Here is a tiny trained network, its code and every weight. The questions are about switching its units off for an input and a class, where a switched-off unit gives its printed mean instead of its output.

import numpy as np


def w(rows, s, z=0):
    codes = np.array(rows[::2]) - 128.0
    scale = np.full(codes.shape[1], s)
    scale[-1] = z or s
    return codes * scale


def f(y):
    return np.maximum(y, 0)


def log_softmax(a):
    a = a - a.max(-1, keepdims=True)
    return a - np.log(np.exp(a).sum(-1, keepdims=True))


def net(x, mask):
    res = np.array(x, float).reshape(1, 7) / 4 @ E
    y = f(res @ A[0][:, :-1].T + A[0][:, -1])
    res = res + np.where(mask, y, B[0][:, -1]) @ B[0][:, :-1]
    return log_softmax(res[-1] @ U[:, :-1].T + U[:, -1])


A, B = {}, {}
E = w([
[177,107,105,185,184,200,90,139,250,221],'x0',
[142,57,152,174,172,98,71,136,105,43],'x1',
[71,122,149,40,132,73,115,188,222,168],'x2',
[140,143,2,187,134,146,162,86,89,114],'x3',
[119,242,109,173,198,156,133,105,152,76],'x4',
[160,203,167,162,76,168,32,60,147,122],'x5',
[136,81,196,189,220,94,208,151,195,104],'x6',
],0.007)
A[0] = w([
[127,178,95,197,202,159,211,131,187,161,43],'N1',
[131,136,129,198,116,151,95,108,77,119,177],'N2',
[112,184,105,30,50,116,162,118,52,110,83],'N3',
[137,155,111,136,124,149,105,124,99,120,60],'N4',
[127,119,157,162,98,132,127,101,105,116,100],'N5',
[127,129,137,93,97,149,106,139,165,182,69],'N6',
[139,155,129,54,98,190,90,138,204,254,94],'N7',
[126,177,185,100,149,170,125,143,33,122,165],'N8',
[112,84,104,182,126,146,130,128,69,135,95],'N9',
[115,96,138,140,95,62,128,111,195,93,43],'N10',
[121,134,131,121,116,127,102,132,141,174,68],'N11',
[148,237,108,203,96,193,27,68,90,93,72],'N12',
[121,138,248,68,216,116,120,178,136,76,71],'N13',
[140,128,164,168,113,125,130,118,86,112,53],'N14',
[136,77,5,105,174,157,137,158,96,149,76],'N15',
[131,137,85,159,170,138,175,122,167,133,118],'N16',
[134,106,64,133,147,123,105,132,125,124,10],'N17',
[148,134,128,175,117,145,108,111,113,102,99],'N18',
[115,114,129,121,113,89,101,121,192,106,172],'N19',
[136,73,76,162,133,130,134,120,71,127,59],'N20',
[125,165,125,67,101,119,143,122,75,121,82],'N21',
[127,167,136,166,179,151,179,123,190,156,125],'N22',
[142,100,155,135,127,98,137,119,127,117,42],'N23',
[141,97,125,162,91,112,138,121,126,109,4],'N24',
[118,90,166,163,113,109,132,123,124,114,47],'N25',
[116,129,77,91,54,99,172,118,102,132,34],'N26',
],0.011,0.0021)
B[0] = w([
[136,187,106,139,157,102,193,118,202,136,205],'N1',
[152,149,134,175,103,119,114,107,131,97,187],'N2',
[92,186,81,40,110,102,147,125,91,142,210],'N3',
[131,146,150,152,140,105,126,144,95,123,157],'N4',
[170,135,132,111,130,94,116,113,146,87,154],'N5',
[150,117,133,139,122,121,62,117,143,161,177],'N6',
[146,115,116,128,102,181,37,122,166,221,238],'N7',
[125,179,103,67,126,181,111,121,146,105,172],'N8',
[162,93,88,118,125,151,127,123,119,104,174],'N9',
[122,84,161,145,125,89,125,141,112,136,155],'N10',
[140,137,125,123,121,139,102,138,131,152,155],'N11',
[104,191,179,251,118,101,103,133,70,81,250],'N12',
[95,96,222,118,170,170,134,139,135,97,207],'N13',
[164,142,145,112,87,156,137,122,121,117,156],'N14',
[79,55,68,163,167,129,131,142,74,144,189],'N15',
[134,140,108,144,139,120,177,138,148,152,175],'N16',
[119,106,124,164,139,139,145,147,93,161,149],'N17',
[150,147,138,163,96,131,127,129,126,119,166],'N18',
[123,96,185,137,102,102,137,101,116,177,161],'N19',
[142,67,76,138,119,149,141,125,118,90,180],'N20',
[112,169,104,78,117,120,135,141,121,130,172],'N21',
[137,164,138,141,138,121,176,137,197,151,187],'N22',
[133,92,145,111,127,114,136,102,129,124,146],'N23',
[163,112,131,117,117,116,134,123,120,118,144],'N24',
[142,86,137,113,118,123,123,121,143,97,151],'N25',
[145,128,105,112,121,21,118,130,114,128,176],'N26',
],0.022,0.014)
U = w([
[75,50,254,81,164,139,143,146,156,115,103],'0',
[57,179,79,32,75,57,131,120,95,141,73],'1',
[121,202,151,211,91,128,105,89,100,85,221],'2',
[111,122,147,133,106,167,43,126,181,239,252],'3',
[117,54,38,164,155,131,160,147,102,144,181],'4',
[204,81,112,103,83,168,151,69,121,57,46],'5',
[47,185,176,34,119,160,121,127,127,107,1],'6',
[129,162,120,163,196,133,215,129,229,174,146],'7',
],0.0063,0.00072)

Each question gives the input, the list of numbers given to net, and the class t.
The units are the neurons (one row each of A and B). Each row of codes is followed by its name. A weight is (code - 128) times the scale printed after its matrix; where a second scale follows, it is the last column's (A, B and U).
mask holds one flag per neuron, in row order. A switched-off neuron (its flag False) gives its mean, the last column of its row in B, instead of its output. The means were averaged over made-up inputs and are rounded, as every weight is.
A unit's drop is (log p(t) with every unit on - log p(t) with that unit switched off) / (log p(t) with every unit on - log p(t) with every unit switched off).
The circuit of an input: a set's keep is (log p(t) with only the set's units on - log p(t) with every unit switched off) / (log p(t) with every unit on - log p(t) with every unit switched off). Starting from the 12 units with the biggest drops (on a tie, the unit counted first), units are removed one at a time, each time the one whose removal leaves the highest keep (on an exact tie, the one counted first), for as long as the keep stays at least 0.8.
circuit, biggest first: the units of the circuit, biggest drop first
unit that matters most: the unit with the biggest drop
k most important neurons: the k neurons with the biggest drops, biggest first
drop when u is switched off: that unit's drop, to one decimal
input [2,-8,-7,4,-2,-1,3], class 7: unit that matters most -> N1
input [7,4,1,1,5,-3,-6], class 7: circuit, biggest first -> (N1; N16)
input [1,-3,2,3,-7,-6,-5], class 1: 2 most important neurons -> (N3; N26)
input [-8,4,2,-7,4,-7,-5], class 6: circuit, biggest first -> (N13; N8)
input [-1,-3,5,-3,6,1,6], class 7: 2 most important neurons -> (N1; N22)
input [-7,-4,1,5,6,4,-4], class 1: 2 most important neurons -> (N3; N21)
input [-8,-1,2,7,2,-7,7], class 4: 2 most important neurons -> (N15; N20)
input [1,-1,2,-2,0,2,4], class 0: 2 most important neurons -> (N13; N7)
input [5,7,5,-3,4,-8,4], class 0: 3 most important neurons -> (N13; N10; N19)
input [8,4,0,-4,5,6,3], class 7: 2 most important neurons -> (N22; N1)
input [-8,3,-5,-5,-1,2,5], class 0: drop when N13 is switched off -> 0.9
input [-2,7,8,4,-2,-8,-4], class 4: drop when N15 is switched off -> 0.6
input [1,4,2,1,-2,-3,-6], class 4: drop when N15 is switched off -> 0.2
input [7,-1,1,6,-5,-5,-5], class 4: circuit, biggest first -> (N15)
input [2,-6,0,-1,8,-7,-5], class 7: drop when N1 is switched off -> 0.3
